[98] [ 225  142 -110  -11   25  101   59   23   25  100 -160  -44  115   15
  -24   46   75    9   44   86 -212  262  -95   26  141  -52  -79 -109
   54]
[98] [  63  -92   95   41   20  111  -53  -36   -8  -75   22  -74   35  125
   22   89   20   44   66   -2  -88    7  -72  -39  -26   99 -204 -159
  -57]
[95] [ -11  382 -119   73  235  -17  -65   76 -108 -213  -85  134  -18  -96
   58  -57   77  -27  -95  -80  117  139 -179   77   61   89   71    2
 -104]
[96] [ -57  -11 -147  -86  -87 -174   54   45   84   -2  -84 -124  125  108
  -17    7  -24 -201   75  124 -109   39  128   98 -123   40   21   47
   19]
[92] [ 401  -66 -253  111   21  306  149  -99   94  189   49  183   -1  106
  120   29  157  421 -287 -336 -154  363 -281 -157  488  -68 -184 -337
  103]
[96] [ -61 -228   56   87  -55 -136  -88  -71  -56  106  194   24 -124   28
  -13  -20   10  121   52 -114  349  -80   95  -56    5 -105  224  118
   76]
[92] [ -90  114 -132    1  302  -99    1   35 -161 -100  -37 -156   65 -179
    0  -49  -97 -161 -126   76  -78  -85   86   77 -140  -75  113  253
  186]
[96] [ 142  -25   22   36 -214   74    5  -16  122  184  -45   76   34  127
  -28   70  130  165  124   21   81  212  -84  -26  117   -3  -77 -170
  -56]
[95] [  35  222  -50  -77  131   89  -22   79  -72 -305 -161    5  100   19
   46  -37   41 -178  -24   21  -98   50 -130   18   73  187 -109  -34
 -120]
[104] [-143 -284   12  -32   17 -171  -65  -35  -68  -61  106 -103    3    3
  -13    5 -134 -112  -48  -23   34 -190  178  -13 -158   38   50  156
   97]
[95] [-122  223  -55   46  188 -138 -192   82 -205 -228 -111  -14  101  -64
  -68   35   11 -112    6  156  157  137  -64  134 -156  120    1  122
   17]
[98] [ 113  -43  -31  -65 -213  -10  122   -8  178  149   12  106 -129   87
  -13  -22   10    8   18  -94 -184   68   31  -16  138  -25   38 -179
 -108]
[102] [ 246   89 -148    5  139  167   46   -4   29  -26 -135   91  146  -73
  117   42   10   42 -170 -168 -267  207 -200  -52  246   93 -201 -190
  -20]
[102] [ 239   51  -10  133   96  265   12 -101   36    6   89  207  -92   53
  200   13  146  358 -162 -418  -19  165 -325 -164  360   46 -105 -294
  -93]
[95] [ -76   25  151  -72 -218  -37  -20    8  147 -102   43  244 -199   76
   19    7  -48  -24    5 -157 -154  -39  -60    3   11  204  -87 -271
 -336]
[104] [  31  -58  191 -191 -294   62   11   -1   94  -90  -27   72 -132  195
  -81   32  -27  -85  118   33 -370   25  -28  -24   74  142 -160 -266
 -207]
[98] [-123  205  -12  205  299  -98 -165    5 -112   11  -60 -116  229 -185
   90  105   14   64   59   79  248   49  -77  105 -268  -10    1  165
   94]
[95] [ 241  239 -153  -16   75  264  108   39   34  -41 -186   23  148   46
   66  -11  157   64  -69   -3 -145  243 -223  -33  256   36 -166 -141
   -9]
[92] [ 137  172  -30   58   82   95    1  -21  -20   61  -38   38   47  -35
   58   18   74  121   53  -50  -34  176 -157   -7  173 -100   12  -88
   24]
[104] [ 200 -211   -3  -89 -323  224  237  -64  224  158  159  243 -260  163
   -6  -76   17  199 -125 -223 -220    4  -32 -152  384  -84  -80 -337
 -111]
[104] [  99   -1  -67   62  157  198   14   -7  -54 -130   -8  -28  126   33
   92   -4   65   67  -74  -56   84    6 -127  -72  122   47 -156  -44
   22]
[102] [  23 -402  213  -84 -272   80   23  -75   66   78  130  -90 -107  207
  -73   21  -11   33  127   24  -23 -181  134 -132    6   -2  -65  -55
   -7]
[98] [-169  161 -148   60  199 -210    0   98  -78  -98  -11 -116   60 -114
  -57  -40  -98 -243   47  212  121  -95  161  188 -258  -76  123  180
   37]
[96] [ 150  -82 -138    6 -107   54  111  -32   60  166   64   96  -88   71
  -34  -34   53  156  -96  -84  -29  149  -14  -45  227 -131   45  -97
   86]
[104] [   0 -162  -65    5    0  -35  -18    5  -39 -114   75   14  -68  101
  -64   13  -52  -43 -101  -16  -43   -4   48    6  -20   90  -96  -82
  -11]
[98] [ -85  220  -38  -66  161  -80  -59  126 -129 -270 -180 -186  110    3
  -98    0  -26 -341  100  295 -100   -7   59  150 -225  123  -46  111
  -36]
[102] [  27   55    7  -51  313   71 -129   54 -310 -253 -172 -259  245 -113
  -48   -9   -9 -227   46  232   60  -41    3   -8  -39   27  -22  300
  199]
[96] [-105  115   65  108  118  -61 -110    1 -102  -30   67   54   38 -139
   22   10  -44   40  115   38  249  -30  -42   56  -39 -108   79   57
   -3]
[102] [ 114 -441  132 -142 -467  171  248 -126  402  312  117   40  -51  206
  105   27  -37  146   23 -200 -320 -173   89 -194  150   -9 -183 -276
 -106]
[102] [  48 -128   61  -99 -284  -15  103   13  109  213   -5  -73  -53  104
 -161   -3   -4  -58  199  225  -74   -3  172   20   -3 -154   51  -16
   32]
[104] [-143 -151   89  -33 -171 -122   52   19   62  160   76  -58 -122  -26
 -136  -40  -68  -70   75  165  124 -207  253   35 -202 -115  143  158
   33]
[95] [ -44  133 -187  -37  -20 -199   -2   80  -47 -135  -12   11  -86  140
 -113  -46   18 -167   29  103  -25  156   57  147  -23   17  117  -24
  -30]
[98] [ 308 -134  124   -3   49  400  -38  -64 -120 -173   22   33  -81  179
   -2   33  123  179  -75 -140 -148  107 -245 -207  345  122 -279 -269
  -38]
[96] [ -61  -96  242   29  -35   23  -92  -88 -110   29  196   91 -216  -47
   38  -95   46  169   86 -186  351 -185  -13 -145  148 -141  289  145
   11]
[98] [  23 -320  -32   84   78  -43  -63 -103  -54   91  151   71  -55  -90
   81    3  -48  175 -247 -307  164  -76   25 -141   72   13   72  101
  138]
[102] [ 283 -469  -12  -77 -110  243  122 -114  105   86   41 -149   74  230
   43   87  -17   77  -91 -126 -399   -3   12 -194  186   66 -316 -228
   97]
[92] [  22 -228  133   90  -30   69  -26  -64  -11  103  137  -64  -37   37
   -1   17   21  120  102  -17  240 -143   60  -92   -7  -90   23   33
   41]
[98] [ 134 -420 -101   61 -102   34   73 -123   26  234  249  191 -221    4
   16  -71    5  308 -310 -365  184  -21   50 -199  294 -122  142    7
  165]
[104] [ 131   21   -4  -14 -291  261  178  -41  338  194  -30  252    7  103
   91   87   61  304 -148 -148 -314  177 -215  -61  167   99 -377 -445
 -183]
[92] [ 127  -44  234 -191  -98  257  -48   12  -41 -217 -176 -113  104  152
  -48   68   28 -139  142  149 -336    4 -106  -91   76  214 -318 -149
 -110]
[92] [ 154  180  -58   -1   45  240   42    1    6  -19 -133    2  183   40
   68   35  126  129   -3   35  -93  208 -224  -34  187    2 -190 -118
   33]
[104] [ -77  185 -142  141   10 -207  -49   64  128   26  -63   41  114   34
   29  106   10  -45   91   62   73  175  -22  193 -230  111  -77 -146
 -158]
[92] [ 160 -150   98 -160 -240  243  198  -59  124  103   50  -70  -59  190
  -11  -46   30   43  124   29 -294  -65   18 -125  248 -153  -68 -157
   16]
[95] [ -95   -2   92   18   -8   20   21  -10   61   86  -16 -122  113  -50
   32   44  -28    2   97  120   11 -128   53   20 -183  -46  -56   72
   28]
[95] [  24    7  306 -114 -337  200    5  -53  178  -61   49  279 -247  172
   40   24   54  173   24 -210 -250    6 -205 -118  176  203 -201 -397
 -352]
[92] [ -66  672 -448  112  391   30    5  167  -98 -332 -256  106  302 -104
   78    7   94  -21 -278  132  -16  393 -319  247  -46  155 -235  -57
   -3]
[92] [ 162 -141 -100  -53 -161  214  235  -60  212  224   -8  -51   86  121
   84   -6   75  163  -84  -64 -192   27  -15 -112  168  -87 -131 -104
   95]
[102] [  39   -5  -12  -60   19    5   52   27   83  -29 -113  -98   82    3
   70  -12    4 -164   12  -28 -105  -89   52  -22  -56  120  -20   41
  -73]
[95] [ -57 -175  257  -46 -136  138  -26  -40   57  -23   24  -69   59   66
   42   35    3   18  144   36   72 -218   13 -106  -64   77 -139   -7
  -86]
[104] [ -87  -10  138 -181 -306   25   69    1  141  -26   19  214 -202   57
  -24  -65  -25    6  -68  -97 -177  -76  -10  -49   85  102  -11 -118
 -187]
[92] [ -57   93 -125   84   63 -198  -51   51   41  110 -112  -38  164 -115
   -2   69  -24  -74   25   96  105  102   61  129 -208   27   32   96
   28]
[102] [ -44 -201  245  -13 -240   -1  -28  -58   47  168  143   80 -154    3
  -71    0  -35  107  160    6  152 -135   85  -70   28 -122   90  -16
  -42]
[95] [  14  271  -18  100  174  124 -103   23 -140 -143  -76   13   92   10
   43   11  172  141   -2   29  223  170 -230    9   51   47  -45   26
   20]
[96] [ 119  -22  188  -42  -23  297    2  -27  -42 -109    6   26   -4   51
   16   -4   45   74   78    1  -44  -54 -140 -125  201   11 -172 -137
  -76]
[102] [-115 -280  -56   -1 -165 -229   91  -77   89  314  220   74 -235  -75
  -37  -84  -93  114 -153 -166  112 -149  247  -36  -32 -213  331  184
  165]
[95] [  53 -227 -152  -54  -20 -102  140  -12   55  180   28 -175   53  -13
  -49  -21 -113 -136  -12   81 -160  -80  243   16  -37 -170   87  114
  194]
[102] [-263  250 -151  139  108 -271  -91   73  -15  -10   -1  174   16 -200
   14  -12  -29   29 -138   -3  342   55   -1  172 -233   35  138  150
  -27]
[95] [  74  201  -31 -111   33  152   51   79  -28 -194 -181  -98  131   90
  -26  -19   65 -167   83  192 -181   73  -80   34   56   78 -148  -50
  -53]
[96] [ 137  -68  396 -110 -338  290   17  -75  153   26   35   92 -166  223
   10   54   84  143  253  -66 -251  -25 -156 -151  200   69 -198 -375
 -277]
[92] [  96 -199   56  -23 -120  157  110  -51   65  105  102  -15  -96   91
  -32  -17    5  103  -14  -20  -76  -81   41  -99  113  -93  -62  -91
   35]
[104] [  67  192 -134  -27  232  172   35   59 -112 -264 -109   -3   93  -33
   55  -64   45  -72 -174  -12  -69   37 -141  -15  122   99 -118   14
    8]
[102] [ 204  230 -217   63  250  151  -21   75  -94 -174 -226 -117  264   65
    4   86  109  -58  -37  147 -141  310 -191   73   44  132 -278 -122
   38]
[96] [-252  355  -27 -101  225  -64  -35  142 -126 -358 -193 -129  205 -148
    0  -50  -92 -358   30  288  -59 -143   21  166 -266  114  -56  214
  -44]
[96] [ 186 -103 -222   37  311   98   11   32 -101 -124 -165 -294  358   -1
   43   76  -24 -187  -71  119 -136   51   18   -1  -44   96 -246   63
  174]
[92] [ -91 -236   84 -142 -343 -132  174  -17  193  240  131  -17 -215   60
 -113  -75 -115  -99  103   72 -130 -228  303    4  -69 -177  183   31
  -13]
[104] [  38  -23 -134   -4  -46 -102   28   32  -10  -69   91  154 -229   82
  -93  -61  -23  -42 -116  -89  -39   85   38   42  104   21   80 -125
  -75]
[96] [ -49  318  142  -46  108  146  -43   94  -99 -322 -105  -28    7   17
  -15  -48   53 -172  166  171   11  -74 -114   48  -22   96  -80  -35
 -198]
[96] [-120   -2  -88   48  -75 -160    0    8   23  113   81  147 -130  -60
  -56  -40   -5  103 -139  -49  194   33   62   48  -55  -52  155   85
   43]
[92] [  49  -10   17 -210 -253   31  123    6  116  -55   -2  109 -164  157
  -44  -62  -27  -89   -7  -50 -378   32    3  -21  184   40  -23 -200
 -131]
[96] [ -71  109  124  114  152  -61 -146    9  -61  -91    0  -41   95  -85
   58   79  -49  -65  200   46  119  -51  -45   68 -151   34  -35  -26
 -112]
[95] [ -45 -279  276 -187 -265   74   18  -37   72  -71   60  -53  -92  151
  -55   11  -95 -121  141   49 -232 -239  109  -93  -21   87 -130 -101
 -125]
[98] [  37   38  -53  109  201   38  -51  -28  -85  -27   35   63    8 -120
  102  -23   32  118 -142 -187  175    6  -99  -58   86    0   60   69
   49]
[104] [  17 -365   99 -192 -260   34  147  -29  124   79   54 -115  -89  125
  -63  -61  -77 -146   33   30 -182 -263  241 -111   11  -15   11   43
   11]
[92] [ 169  106  105   48  -66  268  -22   -4   37  -72  -24  177  -66  113
    0   62  117  193    6  -61  -71  181 -260  -58  196  121 -268 -351
 -197]
[102] [   8   79 -267  -13  363  -80   17   44 -174 -116 -134 -270  225 -118
   19  -16  -59 -213 -156  110 -155   24   75   75 -117  -23   34  271
  278]
[98] [-238 -177 -141   76  245 -386  -60   10 -173   87  142  -58  -78 -347
  -65  -93 -230 -158 -208  -22  290 -269  340   76 -262 -175  397  484
  268]
[98] [-130  233  -78  -57  353 -110 -104  103 -218 -337 -189 -158  161 -179
   34  -62  -52 -341  -77   96   16 -107   28   81 -182  158   79  319
   42]
[98] [  14  142  -42   20  145  107  -88   33 -153 -195  -88   40   73  -15
   17  -27  113   51 -112   -9  182   98 -161  -32   84  114  -46   83
   32]
[104] [  13 -208  333 -131 -308   34 -122  -53   13  -49   33   24 -141  215
  -69   44   42   -2  229  -18  -41  -43   -8 -110   59  137  -34 -123
 -163]
[96] [ -39 -148  311 -120 -334  152   15  -33  117  -90  110  151 -280  210
  -40  -32   39   65   66  -94  -60 -170  -29 -125   75  153 -102 -221
 -278]
[98] [ 135  127  134  -49   10  326   11  -53  -29  -44  -69   51   67    9
  116  -14  139  201    0 -102  -53   66 -263 -155  281   -1 -109  -70
    0]
[104] [ -63  227  -87   32  427  -54 -155  108 -318 -331 -184 -284  216 -102
  -69   14  -10 -294   27  292   56   10   11  128 -237   88  -23  275
  139]
[95] [ -86  -58  105   -5  -11 -113  -85  -20  -80  -26  101   83 -189  -61
  -35  -50  -42   -3  -18 -102  122 -100   55  -26   -6  -12  190   92
  -22]
[102] [  35 -109   64   87 -105   -1  -11  -60   46  179  135  132 -157    0
   -5   -2   39  212   -6 -140  183   14   -9  -62   88  -90  101  -54
  -10]
[ 148  257 -173  136  449  131  -82   41 -194 -197 -160 -113  282 -122
  107   51   56  -32  -63   23   17  175 -208   35   53   54 -145   26
   92] => [98]
[-317  181   42   58  152 -217 -155   51 -130 -228   49   49  -59 -112
   18  -43  -47  -92  -32    3  280 -142   20  108 -262   99  148  196
  -74] => [102]
[-131 -336    4  -98 -407 -292  153  -30  264  377  159   38 -194   24
 -152   12 -213  -67   42   72 -212 -135  364   79 -183 -172  127  -41
   16] => [102]
[-148   -5  -29  -90  -14 -178  -68   98 -133 -238   -9  -87   24   66
 -178  -23 -113 -321  154  306   30  -55  163  147 -148   16   15   76
  -15] => [92]
[  90  -67  116   80 -239   55  -49  -27  104  171   32  131 -112  142
  -63   70  141  226  102  -27  180  155  -77  -41   56   40  -50 -185
 -118] => [96]
[ -21 -133  -50   74   68 -102    1  -48  -34  157  104  -56   -4  -94
   14  -13  -48   57  -21  -48  144  -68  110  -13  -31 -165  168  154
  164] => [104]
[  73  -44   18  186   70  125  -38  -75   11   92  112   45   57   17
   90   87   52  279   14 -101  150   78 -147  -46   64  -64 -131 -154
   21] => [98]
[-209  225 -268  208  160 -339 -101  112  -27   18  -56  -29  202 -100
  -57   77  -29  -88   48  247  353  163   81  287 -371  -12   47  124
   43] => [98]
[   4  -91   -3 -118 -158  -15  117   23  138  -45   15  -18  -50  126
  -14  -31  -69 -177   68   23 -224 -106  108   13    5   44  -56 -131
 -136] => [95]
[ -44  120 -187  170  236 -132  -70   40 -111    0   -7  -33  110 -115
   19   -9   38    9  -35   34  355   73    9   87  -91  -64  136  183
  113] => [95]
[ 139 -107  -87    5  -58   34  114  -33  124  181    0  -35   33   34
   49    4   19   43   -7  -78  -88   33   39  -47   95  -72   10  -54
   42] => [104]
[ -53  175 -310  127  253 -276 -120  103  -94   -7 -221 -188  325  -84
  -49  115    9 -170  -22  243  117  261   54  225 -326   92  -19  195
  164] => [98]
[ -88  220   45    4   90  -82  -72   72  -34 -118 -100    0   59 -103
   -5   13  -41 -165  107  111   11  -15  -12  107 -137   65    6   27
 -119] => [102]
[  89  170  170  -85  104  314  -62  -30  -81 -270 -108   99   69  -22
  187  -37  109   81  -65 -216  -69  -11 -318 -176  275  192 -144  -66
 -128] => [98]
[  13   35  -29  -31  215   71    9  -16 -131 -181   21  -89    1  -29
   79  -70  -13  -66  -86  -90  -77 -103  -34  -55   76   -8   48   97
   72] => [95]
[-120  -69   75    2  -74 -101   -1  -42   -3    4  205  119 -222   -3
   -8  -62  -79   48    8 -117   60 -131   62   -5   29 -107  163  -21
  -45] => [96]
[ 275 -173 -138  -95  -29  132   68   17    7   19 -157  -60  100   78
  -44    1   62  -75 -123  -13 -154  136    6 -102  199  106 -117  -18
   82] => [102]
[-238   89 -179   31   63 -310   -1   82  -62   71  -21 -135   31  -94
 -121  -54  -32 -146  -16  244  249  -42  238  179 -322 -120  265  361
  187] => [102]
[-120 -273  108    1 -273 -268  -23  -59   31  289  237  149 -378  -33
 -148  -77  -53  109   -3 -111  262 -119  245  -31  -25 -183  404  151
   54] => [104]
[ -49 -166 -160   19  102 -369   -1   14  -24  144   52  -95  -88 -154
  -91   -3 -205 -231  -79   -4 -115  -71  306  113 -211  -90  246  176
  131] => [92]
[ -61  123   83   -9  -42   66  -28   21   99 -147  -56  100   52   41
   88   57   -2   -7   10  -47 -109    0 -138   22  -59  213 -229 -203
 -236] => [95]
[ -45  301 -297   81  227 -134   65   79  -12   38 -112  -72  185 -149
   19    0  -27  -90  -58  147  -28  147   14  189 -128 -115   56  105
  126] => [92]
[ 120   46  137 -110  -22  229   59  -33  -55  -43  -15  -71  -62   70
  -15  -39   53   30   80   36 -229  -13  -83  -93  191  -89  -27  -55
   33] => [96]
[  62 -129   98  -71 -203   85   93  -48  207   47   45   72  -63  121
   70   40  -46   23   32 -135 -297  -54  -22  -61   70   84 -170 -281
 -185] => [102]
[  -6  -74  365 -110 -183  215  -38  -40  -18   47  -39 -102   44   29
  -34   11   61   49  267  165   68 -157  -18 -127   33  -58  -42   77
   -2] => [92]
